Each row has a class, written after it.
[ -8   6   5   7 -53  12  12 -39  -6 -14 -24 -56 -48 -11  25 -18 -36 -11
  33  -7  19 -19  11 -13  62 -40  31 -14  -9   2 -15 -44  12  12]
bupe
[ 31 -50  -1  27  36  -7   7 -42   3 -16  44   5  -6 -22   0  41  40 -20
   2  10 -17 -19  -7 -38  24  -8 -45   1 -35  19 -50   9  58   7]
lup
[ -25   39   33   10  -24  -18    4   71   43  -25    4 -111    9    9
   34   89   41   -9  -32   50   35   44   -5   -3   24   -5    1   19
   18    4   19  -70  -56   42]
bupe
[ -8  13 -28   0 -77  13 -41 -29  27 -35 -27  -6 -47   8  26 -46 -48  -5
  44 -13  21  -7  23   9  13 -24   6   5   3 -40 -15 -30 -17   3]
Kipiz
[ 21 -59   4  25  -2 -10  17 -50   5   6  22 -13  -8 -18 -15  35  14 -19
 -10   9 -18 -21  11  -3  32 -24 -29  16 -24  30 -32   8  38  15]
bita
[ 25 -11  60 -10 -30   1  38  -7 -24   0   9  40 -30   2  14 -53  24 -16
  17   4 -48  -3  -8  15 -43 -50  45 -33  51 -17  12  -1 -13 -29]
gasu
[-38 -26  26 -28 -69  -5  23 -48  54 -51  35  77 -16 -52  24 -19 -28  -4
  95 -49 -21 -27  54 -13  -2 -18 -20 -24  -3 -15  14 -68  44 -13]
zuzut
[-38 -22  12  -7 -59  -2  11 -30  63 -25  29  61 -26 -48  31 -29 -13  -4
  93 -26 -14 -12  49  -5 -18 -37 -24  -4  -6   6  10 -30  33  21]
nipo
[-19  37  28  25 -32 -22 -25  54  44 -20  26 -87  40  29  11  76  35   0
  -2  83  53  40  -7 -21  -1 -22   2  30  29 -20  27 -30 -80  26]
mizet
[ -7  -8  22  -2 -16  15  43  27   6 -17  16  34 -34  13  51 -42  24 -10
  31  17 -43  26   9  26 -34 -65  47 -17  46 -12 -10  60   3 -23]
nipo
[ -4 -22  34  -1 -34   4  40 -12  -2 -31  32  34 -40  26  36 -42  44 -34
  26   6 -43  18  -6  23 -38 -61  47  -4  51 -23 -13  30  -8 -26]
gasu
[-40 -20  29 -22 -61  -3  24 -45  48 -38  30  77 -18 -56  23 -17 -28  -3
  97 -42 -25 -32  58 -12   1 -16 -12 -27   0 -15  18 -72  48 -10]
zuzut
[-18  22   5  15 -33  15 -35 -37   7  -4 -34 -37 -19  -8  13 -11 -37  -9
  28  -6  40 -11  24 -11  30 -16  18   1  -6 -19 -23 -36 -22   3]
zoruf
[ 23   3  47 -23  -6   5  50   9   0 -13 -11  19 -52   9  17 -22  22  17
   2  -1 -26   2 -21   7 -21 -27  40 -32  43 -10  20  -5  -2 -18]
sisuf
[  8   9 -14   5 -16  17 -54 -32  24   1 -15 -52 -43  12  18 -28 -25 -12
  20  10  52  -6  -7 -15  34 -40  35   2  13 -24   0   0 -24  -2]
mizet
[ 27 -46  -3  19  13  -9   4 -22  14 -13  24 -10  -3 -13  -1  25  34 -19
 -18  -5 -24  -7  -2  -2  35 -18 -34  21 -40  28 -42  19  50   9]
nipo
[-32 -36  24  -4 -54  -2  11 -24  69 -40  49  79   7 -52  26 -25 -20 -21
 106 -19 -22 -21  53 -26 -47  -8 -40 -15   9   5   0 -57  23  -1]
lup
[-44 -28  14 -14 -61  -4  15 -31  67 -23  27  79   0 -54  11 -26 -10  -4
  98 -29 -43  -8  61  -6 -42 -14 -38 -18   4  23  19 -52  28  -5]
nipo
[ -4   3  23 -27 -28  -3  33  41   6 -37  18  39 -23  12  55 -26   8  13
  14   0 -29  15 -15  45 -24 -48  46 -10  41 -41   3  37  -9 -15]
zuzut
[ -1   5  10  -2 -14  21 -44 -29  21  -9 -30 -41 -40  12  10 -11 -21 -11
  25   2  53   2   2  -8  22 -26  17   9  11 -36 -15 -14 -33 -15]
zoruf
[-40 -44  37  -9 -64  10  33 -47  63 -35  13  55 -12 -50  -3 -10 -39 -21
  95 -14  -8 -40  66   6   0 -26 -32 -16  13  15   9 -75  11   2]
bita
[ 31 -61  20  -3   9  -8   6  -5  12  -6   4  -6 -29   2   3 -19  21 -36
 -12  23 -17 -18   6   1  23  14 -24  16 -12 -14 -19   1  42  -5]
Kipiz
[-12  17 -21   4 -48  19 -38 -29  33 -15 -15 -20 -56  -5  14 -48 -42   0
  48 -13  13  -6  10   2  22 -52   9   8  -2 -25 -20  -1   1   0]
nipo
[-34  46  48  19 -20 -17   0  64  41 -18  -6 -94  27   7  36  97  38  -2
 -40  65  35  53  15  -6  21 -16   9  15  29 -17  11 -62 -83  31]
zoruf
[-43 -13  -5  -4 -52   1   5 -30  59 -18  16  58 -25 -49  32 -19 -18  -1
  85 -32 -23  -9  52 -11 -17 -35 -13  -8  -7  13   5 -35  35  23]
nipo
[-11  11  18  35 -25 -13  -2  57  41 -17  26 -85  35  21   4  72  34   2
 -25  43  39  39   2  -5  18  -4 -12  12  17  -7   7 -33 -86  31]
Tumaz
[  0   7  -8  18 -45   9  -4 -28  -6 -21   5 -24 -16 -12  23 -34 -47   1
  28   0  16 -16  17 -20  44 -46  11  -4  -8 -17 -24 -35  -3  11]
lup
[-21  33   0  20 -50 -29 -25  69  35 -32  16 -62  39  32  34  98  24   0
 -31  43  22  57  12   4   8  -4 -11  43  18  -9  35 -60 -83  54]
Kipiz
[ 13  -6  -5 -12 -39  24 -38 -35  11 -17 -18 -51 -68   7  13 -25 -29 -22
  46   3  53 -15 -16 -11  30 -34  12  13  -3 -16 -13  -5   0  -6]
bupe
[ 37 -55  11  12  -6  -7  15 -38  21 -30  22 -19  -4  -5   4  33  57 -16
 -28  -8  13  -9 -13   6  29  -7 -43   6 -41  36 -32 -13  39  19]
sisuf
[-18  17   2  24 -27  15 -41 -35   8 -10  -8 -46 -14   4  29 -41 -30 -36
  21 -15  37 -13  20 -22  34 -23  27  -9   3  -2 -13 -20 -11   6]
mizet
[ 31  -4  52  -5   5   1  54  13  -7 -37  26  33 -36   4  23 -36  17   6
  15  -1 -35 -10 -19  -8 -20 -34  28 -25  43 -30  -6   8  -4 -32]
lup
[-31  26  -3  15 -21 -17 -25  82  46 -10  19 -71  24   3  32  94  14   1
 -30  48  41  45   6   5  23  -8  -4  35  10   1  27 -30 -84  69]
Tumaz
[-26 -18  29  -2 -97 -12  10 -47  56 -50  17  88 -12 -47  29 -34 -29 -19
 103 -45 -36 -23  73  -1 -18   0 -31 -26   5  -6  25 -88  28  -3]
Kipiz
[-43 -29  14 -20 -66  -2  17 -37  63 -31  28  82  -6 -45  16 -28 -13  -2
 101 -33 -25 -31  54   0 -38  -2 -20 -24   2  -6  10 -64  40 -11]
zuzut
[-15 -17  16   3 -53  -3   7 -30  60 -47  47  63 -16 -47  46 -16 -22 -10
  86 -28  -6 -19  45 -23 -12 -34 -25 -13 -10  -4  -9 -47  42  18]
lup
[ 27 -68   8  31   4  -7   7 -40  15  14  28 -20  -2 -12 -13  36  23 -32
 -14  18 -22 -10  11   9  26 -23 -23  21 -15  30 -30  15  37   4]
bita
[ 37 -68  29 -13  15  -1  12 -15  31   0  14 -16 -26 -24  -3   7  24 -27
 -13  28   0 -17 -11   7  37   2 -23  13 -21  11 -13   1  52   2]
sisuf
[ 44 -77  49  -4  -1 -20  17  -7  33 -33  46 -15 -37 -31  14  -1  74 -47
   0  21   3 -26 -31  30  17  11 -41  47 -30   0 -28  25  61   3]
bupe
[-11   5  17  32 -27 -12  -7  60  40 -13  25 -90  28  20   9  72  31   0
 -30  44  45  38   0  -5  19 -11  -7  18  20  -6  10 -32 -98  43]
Tumaz
[-43 -29  23 -23 -61  -3  22 -29  53 -42  28  77  -1 -40  18 -21 -15 -11
  87 -38 -33 -26  53  -5 -32  -2 -20 -23   5   0   8 -64  36 -15]
zuzut
[-10  17  13  22 -39  14 -27 -35  13  -8 -24 -43 -17 -14  30 -13 -19 -15
   9  -8  38  -5  25   7  42 -22  24  -3  -4 -16 -20 -37 -24   4]
zoruf
[-35 -38  27 -17 -78  -4  22 -32  54 -57  11  78 -23 -42  18 -20 -15 -23
  92 -20 -23 -31  63   0 -11   2 -33  -5  10  -8  22 -86   9   5]
Kipiz
[ 31 -57  22  -2  17  -5   0  11  31   2  22  -9 -29 -35   2   2  10 -34
 -11  36  -5 -21  -6  21  49   6 -18  21 -23  -3 -15  30  36   9]
Tumaz
[ 16   2  43 -25  -1   8  59   3   5 -23  -3  24 -53  11  23 -20  30  20
  10  -6 -19   7 -14  10 -16 -28  42 -30  43 -15  22  -8   3 -22]
sisuf
[ 22 -21  53 -14 -20   9  40  10   6 -12   3  34 -28  -2  34 -41  26  -6
  23  -2 -28  15   0  24 -35 -37  35 -34  50  -9  16   6   2 -29]
sisuf
[ 26 -20  59  -7 -15  -1  25  39   1  -9   3  42 -30  -3  22 -46  15 -15
  24   2 -40   4   1  35 -33 -27  29 -23  51 -18  20  20 -14 -25]
Tumaz
[  8  -7 -16 -14 -36  25 -47 -44  10   1 -13 -37 -57  19   0 -34 -35 -23
  19   4  37  -9 -10 -10  22 -55  24  12   6 -25 -13 -14 -21   2]
gasu
[ -6  15   9  23 -37  13 -37 -43   8  -5  -5 -42 -14 -10  25 -52 -38 -29
  22 -24  37 -20  17 -22  38 -24  32 -17   5  -5  -5 -25 -20   2]
mizet
[ -1  10 -20  12 -35  21 -40 -17  32 -34   6 -16 -42  -8  35 -35 -35 -17
  41   6  24  -9   9  -7  15 -42   2  10  -1 -33 -44  -6   8   1]
lup
[ 42 -63  13  -1  35  -2  -1   5  19  -2  36  -5 -20 -21  14 -11  17 -35
 -15  42  -7 -24 -14  -6  20  -6 -25  26 -25  -3 -43  32  61   4]
lup
[-45 -37  34 -19 -64   7  35 -45  59 -57  19  44 -38 -58  20  -8  -2 -27
 114 -17   2 -40  40 -11  -2  -2 -27 -10  -3  12   1 -70  31   8]
bupe
[ -6   4  25 -31 -27   0  25  41  10 -34  16  28 -21  12  52 -36   1  12
  13   1 -15  15 -16  46 -18 -46  40 -14  43 -43   9  32 -22 -17]
zuzut
[-15  25  28  13 -33 -10  -8  49  44 -30  17 -92  34  32  -2  97  32   5
 -15  61  46  49 -10 -17  12 -13 -21  22  23  -2  21 -57 -74  26]
sisuf
[-21  25  19  23 -21 -15  -5  46  36 -13  -4 -96  38  37  20  81  35  13
 -36  48  50  54   3 -13   3 -16   8  21  16 -17 -10 -40 -80  26]
zoruf
[ 12 -11  24 -17 -53 -11  28  44  16 -52   3  51 -17  23  54 -39  14   2
  14  -2 -37  24  -6  57 -45 -31  25  -4  51 -33  12  18 -42  -7]
Kipiz
[ 24 -62  50   6  13 -22  14 -12  37 -22  26   4 -17 -30  10  19  75 -24
   1  34   4 -14  -7  24   6   7 -30  44 -21 -25 -34  15  41   1]
zoruf
[-31 -28  15   8 -73  -3  -9 -26  79 -37  38  63 -29 -59  33 -13 -13 -25
  97 -29  -1 -19  54  11  -6 -11 -20   6  -3  -4  13 -40  19  24]
Tumaz
[-17  23  35  25 -44  -1 -10  50  39 -22  21 -93  34  33 -11  87   2 -15
  -9  85  51  29   5   4  13 -33 -18  36  31  -5   8 -28 -89  20]
bita
[-41 -34  23 -12 -73  -4   7 -57  73 -29  43  73 -10 -43   6 -29  -1 -33
  96 -25 -29 -19  46 -11 -52  -9 -27 -17   9   6   4 -62  20  -4]
gasu
[-22  26  27  21 -36  -7  -6  44  44 -26  17 -93  28  15   4  96  44   4
 -12  75  50  41  -4  -9  19 -14 -17  23  21  -4  20 -58 -73  36]
sisuf
[ 15   9  50 -18  -6   6  53   6   4 -26  -7  22 -53  15  19 -21  30  14
  11  -9 -26   4 -20   6 -26 -26  37 -37  46 -11  15  -6  -5 -19]
sisuf
[  2 -20  51  -1 -36   6  43  13   4 -39  22  22 -43  11  53 -34  49 -40
  49  20 -31  10  -7  38 -36 -36  33  -8  43  -5 -10  37  16 -30]
bupe
[ 19   1 -14   3 -24  30 -55 -18  10  -1 -20 -30 -46   6  -1 -18 -44 -19
  25   1  39  -9   2   1  37 -28  17  -3   7 -13  -3   0 -29  -9]
Tumaz
[-15  17 -22 -11 -58  26 -27 -43  15 -33 -10 -25 -60   3  17 -35 -50   1
  41 -10  34 -23   7  -7  40 -43  31   1  -1 -47 -25 -15  -1 -17]
zuzut
[  3 -23  25  -1 -43  -4  38  33   6 -47  14  48 -20  34  56 -41  42 -22
  20   6 -47  32  13  48 -50 -28  33   2  58 -32   2  23 -21 -26]
Kipiz
[-32 -32  28  -3 -66  -4  -4 -64  63 -42  44  53 -40 -40  22 -10   6 -42
  88 -32 -12 -17  37 -12 -12 -38 -21   5   2 -10   0 -59  27  15]
gasu
[ 25 -53   1  22 -11 -11  16 -37  -6 -19  14   2  -9 -10   6  28  43 -22
 -18   6 -26 -12   8  -6  30   4 -30  -3 -20  16 -25 -11  16  12]
Kipiz
[ 20 -10  39  -8 -30  -6  40  28 -13 -16 -10  38 -20   3  45 -52  24  -2
  -4  -4 -51  16  13  37 -34 -21  36 -33  56 -26  18  -8 -27 -22]
Kipiz
[-42 -31  42  -6 -66 -11  14 -35  80 -22  15  72   7 -57  16  -3   4  -4
 106  -5 -17 -11  61   1 -49   5 -24 -11   9  -5  12 -66  13  -8]
zoruf
[-26  31  48  23 -38 -20 -11  55  41 -24  13 -85  39  20   6 103  40   0
  -4  95  45  47   3  -4   8 -13  -7  45  24 -30  12 -42 -84  18]
zoruf
[ 14 -19  63  -7 -32  -4  35  -7 -11  -6  22  38 -27   0  20 -50  21 -24
  25  -2 -48   2  -8  16 -35 -51  36 -24  50 -20  10   3 -14 -21]
gasu
